Here is a tiny trained network, its code and every weight. The questions are about switching its units off for an input and a class, where a switched-off unit gives its printed mean instead of its output.

import numpy as np


def w(rows, s, z=0):
    codes = np.array(rows[::2]) - 128.0
    scale = np.full(codes.shape[1], s)
    scale[-1] = z or s
    return codes * scale


def norm(h):
    return h / np.sqrt((h * h).mean(-1, keepdims=True) + 1e-5)


def f(y):
    return y / 2 * (1 + np.tanh(0.7978845608 * (y + 0.044715 * y**3)))


def log_softmax(a):
    a = a - a.max(-1, keepdims=True)
    return a - np.log(np.exp(a).sum(-1, keepdims=True))


def net(x, mask):
    res = np.array(x, float).reshape(1, 4) / 4 @ E
    u = 0
    for l in range(2):
        y = f(norm(res) @ A[l][:, :-1].T + A[l][:, -1])
        res = res + np.where(mask[u : u + 16], y, B[l][:, -1]) @ B[l][:, :-1]
        u += 16
    return log_softmax(norm(res)[-1] @ U[:, :-1].T + U[:, -1])


A, B = {}, {}
E = w([
[70,62,222,154,117,155,159,133],'x0',
[189,178,133,232,114,129,181,170],'x1',
[180,58,84,102,118,54,254,114],'x2',
[117,156,212,122,23,34,65,190],'x3',
],0.006)
A[0] = w([
[142,163,67,110,116,88,100,158,23],'L0N1',
[99,58,185,87,142,141,119,126,43],'L0N2',
[128,93,168,114,85,108,97,190,84],'L0N3',
[120,125,135,1,146,148,109,127,32],'L0N4',
[121,99,103,102,76,85,210,90,104],'L0N5',
[166,161,72,138,111,117,69,95,57],'L0N6',
[148,130,149,128,78,109,102,153,88],'L0N7',
[202,161,103,103,157,108,91,89,84],'L0N8',
[97,97,132,138,142,133,141,153,146],'L0N9',
[98,164,130,152,100,205,87,106,94],'L0N10',
[111,105,145,152,132,89,98,117,101],'L0N11',
[118,127,149,91,122,75,102,150,55],'L0N12',
[113,155,155,133,108,187,78,111,103],'L0N13',
[145,77,232,190,124,179,150,96,63],'L0N14',
[165,199,160,199,126,152,183,151,7],'L0N15',
[126,79,80,124,155,238,140,152,59],'L0N16',
],0.0079,0.0019)
B[0] = w([
[84,159,124,101,132,136,187,140,160],'L0N1',
[84,113,73,132,85,143,150,162,190],'L0N2',
[104,148,172,133,160,125,178,68,202],'L0N3',
[128,66,40,193,91,130,88,93,191],'L0N4',
[142,91,166,90,212,127,79,180,228],'L0N5',
[68,141,117,102,142,118,160,174,174],'L0N6',
[116,138,125,146,170,126,152,57,169],'L0N7',
[48,134,151,109,83,152,180,166,179],'L0N8',
[109,124,126,98,136,126,161,127,154],'L0N9',
[178,100,139,102,197,104,110,168,204],'L0N10',
[112,123,143,114,134,117,135,120,136],'L0N11',
[131,133,124,130,139,126,129,47,164],'L0N12',
[136,81,159,105,179,129,116,174,196],'L0N13',
[66,157,103,94,75,167,189,189,241],'L0N14',
[85,54,41,178,123,111,62,70,218],'L0N15',
[139,163,185,129,153,122,194,6,252],'L0N16',
],0.011,0.0036)
A[1] = w([
[156,172,189,117,155,135,187,157,166],'L1N1',
[156,210,65,94,141,120,102,138,136],'L1N2',
[108,100,164,104,70,89,104,138,184],'L1N3',
[146,48,48,201,35,142,53,104,57],'L1N4',
[122,123,138,98,91,75,97,132,99],'L1N5',
[112,179,151,142,145,229,57,129,80],'L1N6',
[173,147,115,254,104,140,155,165,7],'L1N7',
[164,193,62,66,113,113,113,134,43],'L1N8',
[226,71,157,90,186,113,86,225,109],'L1N9',
[231,91,145,83,118,101,130,164,110],'L1N10',
[125,142,138,168,112,144,119,150,61],'L1N11',
[115,177,92,84,49,178,169,201,89],'L1N12',
[93,128,106,114,80,92,185,76,136],'L1N13',
[162,178,194,124,44,32,100,94,7],'L1N14',
[86,90,131,112,189,130,135,131,179],'L1N15',
[165,194,184,152,139,136,151,12,84],'L1N16',
],0.0099,0.0016)
B[1] = w([
[101,87,61,103,105,144,62,83,194],'L1N1',
[96,39,181,120,84,195,167,143,150],'L1N2',
[172,150,28,128,179,180,193,103,163],'L1N3',
[93,137,18,181,68,23,34,65,199],'L1N4',
[154,102,119,146,104,186,153,89,138],'L1N5',
[224,3,113,121,139,99,209,159,171],'L1N6',
[102,30,75,19,99,140,56,58,157],'L1N7',
[71,63,150,191,83,163,190,112,136],'L1N8',
[175,116,191,213,223,127,94,210,198],'L1N9',
[144,63,180,161,140,204,89,168,141],'L1N10',
[141,124,74,84,147,150,135,116,117],'L1N11',
[34,198,145,87,113,111,169,195,185],'L1N12',
[176,115,161,124,157,142,67,203,232],'L1N13',
[182,158,107,94,147,179,200,34,166],'L1N14',
[149,217,126,171,53,93,93,136,254],'L1N15',
[174,223,214,73,93,105,145,96,236],'L1N16',
],0.011,0.0054)
U = w([
[209,164,171,83,146,149,160,10,210],'0',
[205,30,160,178,211,122,86,204,174],'1',
[108,59,25,145,86,86,47,58,140],'2',
[22,120,131,91,85,169,186,197,57],'3',
[110,209,160,161,131,56,34,159,2],'4',
],0.011,0.002)

Each question gives the input, the list of numbers given to net, and the class t.
The units are the neurons (one row each of A and B). Each row of codes is followed by its name. A weight is (code - 128) times the scale printed after its matrix; where a second scale follows, it is the last column's (A, B and U).
mask holds one flag per neuron, layer by layer. A switched-off neuron (its flag False) gives its mean, the last column of its row in B, instead of its output. The means were averaged over made-up inputs and are rounded, as every weight is.
A unit's drop is (log p(t) with every unit on - log p(t) with that unit switched off) / (log p(t) with every unit on - log p(t) with every unit switched off).
The circuit of an input: a set's keep is (log p(t) with only the set's units on - log p(t) with every unit switched off) / (log p(t) with every unit on - log p(t) with every unit switched off). Starting from the 12 units with the biggest drops (on a tie, the unit counted first), units are removed one at a time, each time the one whose removal leaves the highest keep (on an exact tie, the one counted first), for as long as the keep stays at least 0.8.
circuit, biggest first: the units of the circuit, biggest drop first
unit that matters most: the unit with the biggest drop
top k neurons: the k neurons with the biggest drops, biggest first
top k neurons in layer l: the k neurons of layer l with the biggest drops, biggest first
input [5,-6,8,-3], class 1: unit that matters most	L0N5
input [-7,-1,7,-5], class 1: top 2 neurons	[L0N5, L0N14]
input [6,5,0,-4], class 3: top 3 neurons in layer 0	[L0N14, L0N4, L0N16]
input [-8,-7,-4,-7], class 3: circuit, biggest first	[L0N8, L1N2]
input [5,3,-7,7], class 0: top 3 neurons	[L0N5, L0N3, L0N7]
input [-7,4,-4,6], class 3: top 2 neurons in layer 0	[L0N16, L0N6]
input [4,-4,-1,2], class 2: top 3 neurons	[L0N4, L1N4, L0N16]
input [-7,-4,-7,0], class 1: top 2 neurons	[L0N10, L0N13]
input [3,-7,4,8], class 0: top 2 neurons	[L0N3, L0N15]
input [0,-6,-6,-5], class 1: top 3 neurons in layer 0	[L0N10, L0N13, L0N15]
input [5,7,-6,8], class 0: top 2 neurons	[L0N3, L0N4]
input [1,3,7,8], class 0: top 2 neurons	[L0N3, L1N14]
input [-4,-6,6,-5], class 1: top 3 neurons in layer 0	[L0N15, L0N5, L0N3]
input [-2,8,-5,-7], class 2: top 2 neurons in layer 1	[L1N7, L1N4]
input [7,2,-1,-6], class 3: circuit, biggest first	[L0N14]
input [8,2,-1,6], class 3: top 2 neurons in layer 0	[L0N14, L0N16]
input [5,6,-3,-5], class 2: top 2 neurons	[L0N3, L0N15]
input [7,-2,-5,1], class 3: top 2 neurons	[L0N14, L0N2]
input [-3,-2,8,8], class 0: top 2 neurons	[L1N14, L0N12]
input [8,-8,-4,-1], class 2: circuit, biggest first	[L0N4]
input [0,2,8,6], class 1: top 2 neurons in layer 0	[L0N5, L0N16]
input [2,-5,-6,-1], class 1: top 2 neurons	[L0N10, L0N13]
input [2,8,-4,-7], class 2: top 2 neurons in layer 0	[L0N15, L0N3]
input [-5,2,6,-5], class 1: top 2 neurons	[L0N5, L0N14]
input [-6,-1,0,6], class 0: top 2 neurons in layer 1	[L1N14, L1N16]
input [3,4,0,0], class 2: top 2 neurons	[L0N15, L1N4]
input [-6,-3,4,-1], class 3: unit that matters most	L0N8
